Here is a tiny trained network, its code and every weight. The questions are about switching its units off for an input and a class, where a switched-off unit gives its printed mean instead of its output.

import numpy as np


def w(rows, s, z=0):
    codes = np.array(rows[::2]) - 128.0
    scale = np.full(codes.shape[1], s)
    scale[-1] = z or s
    return codes * scale


def norm(h):
    return h / np.sqrt((h * h).mean(-1, keepdims=True) + 1e-5)


def f(y):
    return np.maximum(y, 0)


def log_softmax(a):
    a = a - a.max(-1, keepdims=True)
    return a - np.log(np.exp(a).sum(-1, keepdims=True))


def net(x, mask):
    res = np.array(x, float).reshape(1, 8) / 4 @ E
    u = 0
    for l in range(4):
        y = f(norm(res) @ A[l][:, :-1].T + A[l][:, -1])
        res = res + np.where(mask[u : u + 7], y, B[l][:, -1]) @ B[l][:, :-1]
        u += 7
    return log_softmax(norm(res)[-1] @ U[:, :-1].T + U[:, -1])


A, B = {}, {}
E = w([
[79,139,118,218,160,78,100,92,126,85,106],'x0',
[197,137,173,174,74,63,109,154,137,180,144],'x1',
[166,221,185,183,193,207,146,104,62,190,103],'x2',
[142,160,151,253,101,158,52,40,183,149,189],'x3',
[150,139,115,201,120,86,112,145,106,140,169],'x4',
[195,178,186,61,119,187,69,79,197,152,177],'x5',
[36,248,132,142,66,158,112,154,118,94,105],'x6',
[118,125,79,109,65,131,84,152,129,213,213],'x7',
],0.0022)
A[0] = w([
[175,205,203,210,48,106,145,149,134,146,100,7],'L0N1',
[80,180,154,96,85,127,157,175,107,64,68,41],'L0N2',
[104,58,67,149,234,163,131,72,82,152,167,34],'L0N3',
[52,178,67,59,66,187,135,228,44,226,143,55],'L0N4',
[60,75,57,91,200,123,181,142,76,81,85,92],'L0N5',
[3,192,130,217,144,179,151,119,90,68,34,91],'L0N6',
[92,103,147,225,144,150,123,65,147,168,140,18],'L0N7',
],0.0043,0.0013)
B[0] = w([
[53,111,101,58,224,169,102,63,121,74,76,203],'L0N1',
[167,109,94,196,72,143,181,93,144,232,126,193],'L0N2',
[159,103,193,141,36,182,193,113,178,106,102,180],'L0N3',
[165,166,135,183,19,120,253,203,90,133,179,234],'L0N4',
[83,82,152,48,205,85,48,128,99,90,77,224],'L0N5',
[69,188,57,175,228,90,121,100,58,61,153,254],'L0N6',
[204,129,61,75,128,111,59,163,128,212,199,183],'L0N7',
],0.0035,0.0044)
A[1] = w([
[202,80,146,243,136,149,96,76,126,211,204,76],'L1N1',
[38,9,46,158,13,3,96,164,185,72,153,116],'L1N2',
[108,143,187,148,151,172,108,189,107,187,66,2],'L1N3',
[20,195,128,164,62,181,53,98,172,74,182,62],'L1N4',
[147,43,122,215,14,76,194,141,171,145,142,37],'L1N5',
[120,79,186,30,38,193,142,101,219,139,88,29],'L1N6',
[185,41,183,157,136,93,179,141,102,192,60,89],'L1N7',
],0.005,0.00074)
B[1] = w([
[126,177,3,182,190,123,119,101,113,158,173,214],'L1N1',
[90,156,156,177,72,102,228,218,18,168,175,254],'L1N2',
[141,103,153,136,102,71,110,162,114,174,140,148],'L1N3',
[187,136,150,94,127,88,93,39,200,148,88,214],'L1N4',
[133,190,160,101,25,122,138,115,181,128,117,194],'L1N5',
[185,62,91,65,113,207,152,160,157,76,88,196],'L1N6',
[142,172,92,95,101,141,65,56,169,142,144,184],'L1N7',
],0.0051)
A[2] = w([
[111,98,165,204,200,149,192,178,77,116,114,54],'L2N1',
[86,41,201,209,228,130,147,230,45,91,121,2],'L2N2',
[134,130,135,209,91,169,164,254,93,196,196,49],'L2N3',
[154,153,158,193,44,144,165,220,99,218,143,34],'L2N4',
[159,58,130,78,108,198,80,173,201,102,113,35],'L2N5',
[82,103,211,97,172,123,42,205,139,155,131,62],'L2N6',
[10,75,116,138,182,108,158,226,39,92,110,5],'L2N7',
],0.0052,0.00082)
B[2] = w([
[63,47,104,102,160,113,113,194,108,111,130,184],'L2N1',
[62,60,87,51,231,67,117,155,28,122,56,191],'L2N2',
[122,214,237,144,16,100,192,138,124,127,112,242],'L2N3',
[125,149,188,68,47,90,162,182,113,205,185,254],'L2N4',
[150,4,136,134,88,239,158,130,188,87,114,185],'L2N5',
[192,94,173,142,110,134,96,87,123,171,96,132],'L2N6',
[98,21,90,117,238,84,88,168,40,85,138,237],'L2N7',
],0.0043,0.0049)
A[3] = w([
[18,160,205,144,123,104,110,64,227,65,113,2],'L3N1',
[117,104,181,18,147,110,45,106,179,127,89,120],'L3N2',
[24,194,182,219,86,94,144,110,103,60,73,21],'L3N3',
[61,68,78,131,79,32,113,188,129,72,149,157],'L3N4',
[82,170,131,217,117,138,171,126,132,33,64,48],'L3N5',
[38,200,115,227,129,212,73,122,171,121,155,39],'L3N6',
[62,118,113,254,32,95,175,155,149,82,227,66],'L3N7',
],0.0054,0.00078)
B[3] = w([
[134,209,244,214,147,77,52,95,69,191,46,165],'L3N1',
[43,80,205,235,90,138,112,159,204,31,71,191],'L3N2',
[203,39,26,73,130,146,185,133,157,144,217,220],'L3N3',
[35,220,164,169,207,190,199,145,37,104,117,253],'L3N4',
[129,58,68,101,140,120,58,196,119,231,209,166],'L3N5',
[178,89,66,192,114,50,63,125,252,142,175,194],'L3N6',
[167,212,201,41,76,206,177,196,86,181,130,251],'L3N7',
],0.0039)
U = w([
[106,135,201,161,130,91,64,77,169,99,52,2],'0',
[129,187,168,109,3,111,207,188,93,184,175,163],'1',
[169,176,47,200,171,103,48,49,178,178,172,160],'2',
[35,72,105,116,213,87,144,175,21,85,100,161],'3',
[177,34,139,80,93,224,134,113,210,79,86,124],'4',
],0.0062,0.0028)

Each question gives the input, the list of numbers given to net, and the class t.
The units are the neurons (one row each of A and B). Each row of codes is followed by its name. A weight is (code - 128) times the scale printed after its matrix; where a second scale follows, it is the last column's (A, B and U).
mask holds one flag per neuron, layer by layer. A switched-off neuron (its flag False) gives its mean, the last column of its row in B, instead of its output. The means were averaged over made-up inputs and are rounded, as every weight is.
A unit's drop is (log p(t) with every unit on - log p(t) with that unit switched off) / (log p(t) with every unit on - log p(t) with every unit switched off).
The circuit of an input: a set's keep is (log p(t) with only the set's units on - log p(t) with every unit switched off) / (log p(t) with every unit on - log p(t) with every unit switched off). Starting from the 12 units with the biggest drops (on a tie, the unit counted first), units are removed one at a time, each time the one whose removal leaves the highest keep (on an exact tie, the one counted first), for as long as the keep stays at least 0.8.
circuit, biggest first: the units of the circuit, biggest drop first
k most important neurons: the k neurons with the biggest drops, biggest first
top k neurons in layer l: the k neurons of layer l with the biggest drops, biggest first
drop when u is switched off: that unit's drop, to one decimal
input [2,1,5,-3,-2,8,4,2], class 4: 2 most important neurons -> [L1N2, L0N6]
input [0,-6,5,-1,-6,0,-3,7], class 4: circuit, biggest first -> [L0N3, L1N6, L1N2]
input [-3,8,5,-3,0,-7,-6,-2], class 2: circuit, biggest first -> [L1N7, L1N2, L2N4]
input [-4,-3,4,-1,2,-7,-8,-5], class 4: circuit, biggest first -> [L1N2, L1N7, L0N3]
input [0,8,8,4,-8,-3,-4,7], class 2: circuit, biggest first -> [L1N1]
input [3,2,-1,0,0,6,2,5], class 2: 3 most important neurons -> [L0N5, L0N3, L1N4]
input [8,0,2,-4,-5,7,-3,-6], class 0: circuit, biggest first -> [L1N2, L3N2]
input [-7,-7,1,6,-2,-3,3,1], class 2: 3 most important neurons -> [L1N2, L1N4, L0N6]
input [-8,8,1,7,-2,1,-8,6], class 2: 3 most important neurons -> [L1N1, L1N2, L0N4]
input [-6,0,8,1,-6,6,8,-5], class 2: 3 most important neurons -> [L1N2, L0N6, L2N4]
input [-6,-2,5,5,5,-5,3,-8], class 3: top 3 neurons in layer 1 -> [L1N7, L1N5, L1N1]
input [3,1,-7,4,-7,7,-4,-1], class 4: 2 most important neurons -> [L1N6, L0N4]
input [-8,5,2,4,-7,-3,6,-6], class 2: 3 most important neurons -> [L1N2, L0N1, L0N6]
input [4,4,-1,4,-7,3,2,1], class 0: circuit, biggest first -> [L1N4]
input [-6,7,-3,0,-6,4,-1,5], class 4: top 2 neurons in layer 1 -> [L1N6, L1N2]
input [-4,-8,3,6,7,4,-1,8], class 2: 2 most important neurons -> [L1N2, L1N1]
input [1,-8,1,-5,-5,4,-7,-6], class 4: 2 most important neurons -> [L0N6, L1N2]
input [-4,-4,2,5,-6,8,6,2], class 4: 2 most important neurons -> [L1N6, L0N6]
input [-4,7,2,5,2,-1,8,-3], class 0: top 2 neurons in layer 1 -> [L1N4, L1N2]
input [0,-1,8,-6,3,1,4,-1], class 3: top neuron in layer 0 -> [L0N6]
input [0,-6,-7,1,-4,4,-8,-6], class 4: drop when L0N6 is switched off -> 0.6
input [-6,3,-2,0,6,4,-6,1], class 2: drop when L1N1 is switched off -> 0.7
